Below is a small trained network, with its code and all its weights. Each question gives an input and a class and asks what happens when units are switched off, that is, made to give their printed mean instead of their output.

import numpy as np


def w(rows, s, z=0):
    codes = np.array(rows[::2]) - 128.0
    scale = np.full(codes.shape[1], s)
    scale[-1] = z or s
    return codes * scale


def norm(h):
    return h / np.sqrt((h * h).mean(-1, keepdims=True) + 1e-5)


def f(y):
    return y / 2 * (1 + np.tanh(0.7978845608 * (y + 0.044715 * y**3)))


def log_softmax(a):
    a = a - a.max(-1, keepdims=True)
    return a - np.log(np.exp(a).sum(-1, keepdims=True))


def net(x, mask):
    res = np.array(x, float).reshape(1, 4) / 4 @ E
    u = 0
    for l in range(2):
        y = f(norm(res) @ A[l][:, :-1].T + A[l][:, -1])
        res = res + np.where(mask[u : u + 15], y, B[l][:, -1]) @ B[l][:, :-1]
        u += 15
    return log_softmax(norm(res)[-1] @ U[:, :-1].T + U[:, -1])


A, B = {}, {}
E = w([
[193,17,190,128,160,46,150],'x0',
[19,130,86,172,195,2,195],'x1',
[157,148,59,224,82,159,142],'x2',
[154,76,252,185,74,132,129],'x3',
],0.008)
A[0] = w([
[84,168,124,110,133,127,115,96],'0.n1',
[157,74,182,127,119,145,128,87],'0.n2',
[128,135,97,95,161,97,143,74],'0.n3',
[112,136,132,107,167,94,125,45],'0.n4',
[87,165,120,168,120,137,114,120],'0.n5',
[126,136,109,133,134,93,68,140],'0.n6',
[93,130,69,119,141,124,134,3],'0.n7',
[105,140,87,204,105,124,141,51],'0.n8',
[126,155,91,105,126,187,116,150],'0.n9',
[103,120,95,124,177,4,130,72],'0.n10',
[157,153,43,184,101,195,113,67],'0.n11',
[121,134,117,154,139,95,110,48],'0.n12',
[149,116,132,97,130,168,178,13],'0.n13',
[149,97,131,123,140,116,111,152],'0.n14',
[54,194,103,152,129,119,129,48],'0.n15',
],0.016,0.0022)
B[0] = w([
[123,133,149,61,219,96,197,164],'0.n1',
[220,45,180,129,120,102,110,198],'0.n2',
[160,36,81,99,106,83,163,171],'0.n3',
[109,81,135,116,80,100,190,163],'0.n4',
[129,177,174,158,92,176,179,168],'0.n5',
[122,119,129,108,103,115,150,137],'0.n6',
[210,56,131,128,78,103,68,172],'0.n7',
[87,252,123,166,253,195,47,178],'0.n8',
[124,187,38,82,188,114,191,196],'0.n9',
[23,20,94,83,67,12,115,249],'0.n10',
[179,96,77,147,49,187,248,228],'0.n11',
[90,155,138,138,145,136,105,139],'0.n12',
[77,169,133,158,139,165,54,134],'0.n13',
[88,129,188,131,117,235,107,153],'0.n14',
[211,126,160,128,42,168,235,202],'0.n15',
],0.013,0.011)
A[1] = w([
[54,69,101,155,118,49,112,141],'1.n1',
[140,173,31,198,102,209,133,45],'1.n2',
[163,176,150,141,163,171,112,90],'1.n3',
[139,85,202,203,122,54,84,124],'1.n4',
[139,114,107,165,66,120,119,164],'1.n5',
[139,171,92,112,113,178,16,151],'1.n6',
[135,115,99,105,94,138,113,105],'1.n7',
[153,89,63,119,164,150,105,95],'1.n8',
[61,149,137,230,129,124,161,252],'1.n9',
[162,121,164,127,138,141,47,213],'1.n10',
[127,123,78,123,113,77,134,68],'1.n11',
[104,150,129,144,125,96,83,80],'1.n12',
[3,201,57,167,144,84,60,11],'1.n13',
[34,164,141,162,126,96,86,48],'1.n14',
[63,156,76,98,130,89,161,218],'1.n15',
],0.014,0.0019)
B[1] = w([
[102,56,67,103,142,87,175,254],'1.n1',
[127,174,170,129,83,131,212,243],'1.n2',
[99,95,99,85,108,113,131,155],'1.n3',
[132,205,123,145,112,176,89,232],'1.n4',
[106,174,174,36,183,65,102,175],'1.n5',
[82,96,113,136,131,152,209,135],'1.n6',
[54,163,197,188,154,89,157,154],'1.n7',
[114,138,138,113,85,106,166,145],'1.n8',
[192,141,85,97,126,135,185,156],'1.n9',
[119,120,138,161,105,44,106,179],'1.n10',
[93,93,220,183,148,152,128,175],'1.n11',
[199,98,185,84,181,113,172,124],'1.n12',
[251,166,110,132,235,98,80,142],'1.n13',
[167,153,107,187,185,111,178,141],'1.n14',
[95,151,136,174,103,173,39,210],'1.n15',
],0.02,0.0093)
U = w([
[184,135,64,181,236,80,113,130],'0',
[131,197,117,132,74,174,233,192],'1',
[62,184,99,87,161,190,57,97],'2',
[29,10,113,119,88,28,120,156],'3',
[128,86,125,159,180,193,87,1],'4',
[129,89,131,151,174,181,101,20],'5',
[179,143,203,175,73,118,1,172],'6',
],0.015,0.0077)

Each question gives the input, the list of numbers given to net, and the class t.
The units are the neurons (one row each of A and B). Each row of codes is followed by its name. A weight is (code - 128) times the scale printed after its matrix; where a second scale follows, it is the last column's (A, B and U).
mask holds one flag per neuron, layer by layer. A switched-off neuron (its flag False) gives its mean, the last column of its row in B, instead of its output. The means were averaged over made-up inputs and are rounded, as every weight is.
A unit's drop is (log p(t) with every unit on - log p(t) with that unit switched off) / (log p(t) with every unit on - log p(t) with every unit switched off).
The circuit of an input: a set's keep is (log p(t) with only the set's units on - log p(t) with every unit switched off) / (log p(t) with every unit on - log p(t) with every unit switched off). Starting from the 12 units with the biggest drops (on a tie, the unit counted first), units are removed one at a time, each time the one whose removal leaves the highest keep (on an exact tie, the one counted first), for as long as the keep stays at least 0.8.
units of the circuit, in order: the units of the circuit, biggest drop first
most important unit: the unit with the biggest drop
k most important neurons: the k neurons with the biggest drops, biggest first
top k neurons in layer l: the k neurons of layer l with the biggest drops, biggest first
drop when u is switched off: that unit's drop, to one decimal
input [-6,-7,-8,1], class 2: units of the circuit, in order -> [0.n15, 1.n2, 1.n1]
input [7,5,6,3], class 0: most important unit -> 1.n13
input [-2,2,-7,6], class 6: 2 most important neurons -> [0.n10, 0.n2]
input [4,3,7,-2], class 0: units of the circuit, in order -> [0.n8, 1.n13]
input [7,-8,7,-1], class 6: units of the circuit, in order -> [1.n1, 1.n2]
input [-3,-5,-6,-6], class 2: top 2 neurons in layer 0 -> [0.n11, 0.n15]
input [-3,1,0,6], class 6: 3 most important neurons -> [0.n11, 0.n2, 0.n9]
input [-3,-1,-6,-7], class 3: top 2 neurons in layer 0 -> [0.n11, 0.n3]
input [0,3,0,5], class 0: top 2 neurons in layer 1 -> [1.n4, 1.n14]
input [-3,-7,-6,-6], class 2: 4 most important neurons -> [0.n15, 0.n9, 1.n15, 0.n11]
input [6,5,6,-3], class 0: top 2 neurons in layer 0 -> [0.n8, 0.n11]
input [-4,8,-2,8], class 0: top 2 neurons in layer 1 -> [1.n14, 1.n13]
input [6,8,4,3], class 0: drop when 1.n1 is switched off -> -0.1
input [6,-7,3,0], class 6: drop when 0.n13 is switched off -> 0.0
input [7,-6,-7,-4], class 6: drop when 0.n10 is switched off -> 0.1
